Below are the code and all the weights of a small trained network. Each question names an input and a class and asks about switching units off, where a switched-off unit gives its printed mean instead of its output.

import numpy as np


def w(rows, s, z=0):
    codes = np.array(rows[::2]) - 128.0
    scale = np.full(codes.shape[1], s)
    scale[-1] = z or s
    return codes * scale


def norm(h):
    return h / np.sqrt((h * h).mean(-1, keepdims=True) + 1e-5)


def f(y):
    return y / 2 * (1 + np.tanh(0.7978845608 * (y + 0.044715 * y**3)))


def log_softmax(a):
    a = a - a.max(-1, keepdims=True)
    return a - np.log(np.exp(a).sum(-1, keepdims=True))


def net(x, mask):
    res = np.array(x, float).reshape(1, 7) / 4 @ E
    u = 0
    for l in range(2):
        y = f(norm(res) @ A[l][:, :-1].T + A[l][:, -1])
        res = res + np.where(mask[u : u + 16], y, B[l][:, -1]) @ B[l][:, :-1]
        u += 16
    return log_softmax(norm(res)[-1] @ U[:, :-1].T + U[:, -1])


A, B = {}, {}
E = w([
[129,180,59,247],'x0',
[126,127,129,128],'x1',
[128,128,129,128],'x2',
[137,131,118,123],'x3',
[116,122,142,135],'x4',
[253,43,139,181],'x5',
[186,215,252,130],'x6',
],0.0066)
A[0] = w([
[134,209,178,103,147],'0.n1',
[111,116,78,171,84],'0.n2',
[128,53,142,57,232],'0.n3',
[135,101,144,113,102],'0.n4',
[194,186,216,151,1],'0.n5',
[140,133,137,132,58],'0.n6',
[127,132,96,193,97],'0.n7',
[108,128,152,157,60],'0.n8',
[82,246,168,95,78],'0.n9',
[121,111,163,27,199],'0.n10',
[137,206,136,207,77],'0.n11',
[9,177,86,82,252],'0.n12',
[152,60,107,138,59],'0.n13',
[131,104,146,133,62],'0.n14',
[122,150,119,194,166],'0.n15',
[80,189,102,152,118],'0.n16',
],0.015,0.0026)
B[0] = w([
[47,129,182,142,185],'0.n1',
[157,77,149,180,155],'0.n2',
[100,187,108,1,191],'0.n3',
[136,125,105,85,134],'0.n4',
[227,156,151,148,189],'0.n5',
[134,130,124,132,124],'0.n6',
[138,75,156,198,155],'0.n7',
[133,138,129,128,125],'0.n8',
[29,72,126,121,209],'0.n9',
[159,15,214,166,198],'0.n10',
[78,193,51,141,175],'0.n11',
[255,161,170,146,247],'0.n12',
[90,92,105,109,156],'0.n13',
[142,129,99,102,126],'0.n14',
[120,107,76,168,158],'0.n15',
[71,192,61,145,173],'0.n16',
],0.021,0.012)
A[1] = w([
[167,128,191,108,40],'1.n1',
[145,206,66,132,38],'1.n2',
[161,124,161,103,120],'1.n3',
[195,92,138,150,131],'1.n4',
[156,163,86,105,222],'1.n5',
[64,74,139,75,113],'1.n6',
[97,97,85,180,180],'1.n7',
[128,200,151,155,101],'1.n8',
[174,165,151,41,2],'1.n9',
[140,118,152,131,93],'1.n10',
[3,167,52,30,26],'1.n11',
[166,108,94,167,154],'1.n12',
[70,34,81,134,167],'1.n13',
[106,110,117,47,74],'1.n14',
[134,70,162,73,41],'1.n15',
[147,121,155,135,66],'1.n16',
],0.018,0.0034)
B[1] = w([
[128,192,116,64,237],'1.n1',
[181,53,146,156,190],'1.n2',
[105,172,122,110,213],'1.n3',
[104,138,63,135,254],'1.n4',
[113,99,201,161,183],'1.n5',
[148,105,173,222,225],'1.n6',
[157,173,141,56,223],'1.n7',
[148,74,73,111,199],'1.n8',
[141,228,159,83,235],'1.n9',
[136,146,127,127,152],'1.n10',
[1,148,8,187,212],'1.n11',
[136,68,163,154,215],'1.n12',
[90,125,153,28,218],'1.n13',
[103,89,97,182,193],'1.n14',
[130,123,44,173,245],'1.n15',
[132,150,118,120,153],'1.n16',
],0.032,0.0062)
U = w([
[176,252,122,81,250],'0',
[8,144,33,181,159],'1',
[226,67,78,212,168],'2',
[114,52,112,16,2],'3',
[74,116,239,185,54],'4',
],0.018,0.0021)

Each question gives the input, the list of numbers given to net, and the class t.
The units are the neurons (one row each of A and B). Each row of codes is followed by its name. A weight is (code - 128) times the scale printed after its matrix; where a second scale follows, it is the last column's (A, B and U).
mask holds one flag per neuron, layer by layer. A switched-off neuron (its flag False) gives its mean, the last column of its row in B, instead of its output. The means were averaged over made-up inputs and are rounded, as every weight is.
A unit's drop is (log p(t) with every unit on - log p(t) with that unit switched off) / (log p(t) with every unit on - log p(t) with every unit switched off).
The circuit of an input: a set's keep is (log p(t) with only the set's units on - log p(t) with every unit switched off) / (log p(t) with every unit on - log p(t) with every unit switched off). Starting from the 12 units with the biggest drops (on a tie, the unit counted first), units are removed one at a time, each time the one whose removal leaves the highest keep (on an exact tie, the one counted first), for as long as the keep stays at least 0.8.
circuit, biggest first: the units of the circuit, biggest drop first
most important unit: the unit with the biggest drop
top k neurons: the k neurons with the biggest drops, biggest first
top k neurons in layer l: the k neurons of layer l with the biggest drops, biggest first
drop of u: that unit's drop, to one decimal
input [-2,6,-4,-7,3,-8,-8], class 0: circuit, biggest first : [0.n12]
input [-2,0,3,-5,1,-8,2], class 4: circuit, biggest first : [0.n9, 0.n12]
input [1,0,1,-4,-2,7,-3], class 3: top 2 neurons : [1.n13, 0.n12]
input [-8,-6,0,-8,-6,6,0], class 1: top 2 neurons in layer 1 : [1.n14, 1.n15]
input [0,0,-8,4,-2,-6,7], class 4: top 4 neurons in layer 0 : [0.n9, 0.n3, 0.n5, 0.n12]
input [1,5,5,-4,1,-7,-8], class 2: top 2 neurons : [0.n16, 0.n3]
input [0,-1,-5,-7,-4,7,0], class 1: top 2 neurons in layer 0 : [0.n12, 0.n13]
input [-1,-2,-7,-7,3,0,4], class 4: top 2 neurons : [0.n1, 0.n12]
input [1,2,4,-7,7,-6,-2], class 2: top 2 neurons in layer 0 : [0.n12, 0.n16]
input [0,0,0,0,-2,3,1], class 0: top 2 neurons : [0.n16, 0.n11]
input [-2,-3,6,-8,2,8,0], class 1: top 4 neurons : [0.n12, 0.n13, 0.n10, 0.n3]
input [-6,7,3,4,-4,0,-6], class 0: top 3 neurons : [0.n9, 1.n9, 0.n10]
input [8,0,7,2,4,7,-2], class 3: top 4 neurons : [0.n12, 1.n13, 0.n5, 1.n7]
input [3,1,6,-8,-3,-5,8], class 1: most important unit : 0.n9
input [-6,1,0,-5,0,6,0], class 1: top 2 neurons : [0.n12, 1.n14]
input [-8,-7,-5,-4,-8,-3,2], class 4: top 2 neurons : [0.n10, 1.n6]
input [2,-2,-1,-6,-6,6,-2], class 3: drop of 0.n12 : 0.5
input [7,6,-2,-3,-1,-7,-3], class 2: drop of 0.n12 : 0.7
input [8,0,-4,-6,2,7,-5], class 3: drop of 0.n12 : 0.7
input [-3,8,-3,6,-4,-7,5], class 4: most important unit : 0.n9
input [-5,8,0,-7,4,-6,-2], class 0: drop of 0.n12 : 2.2
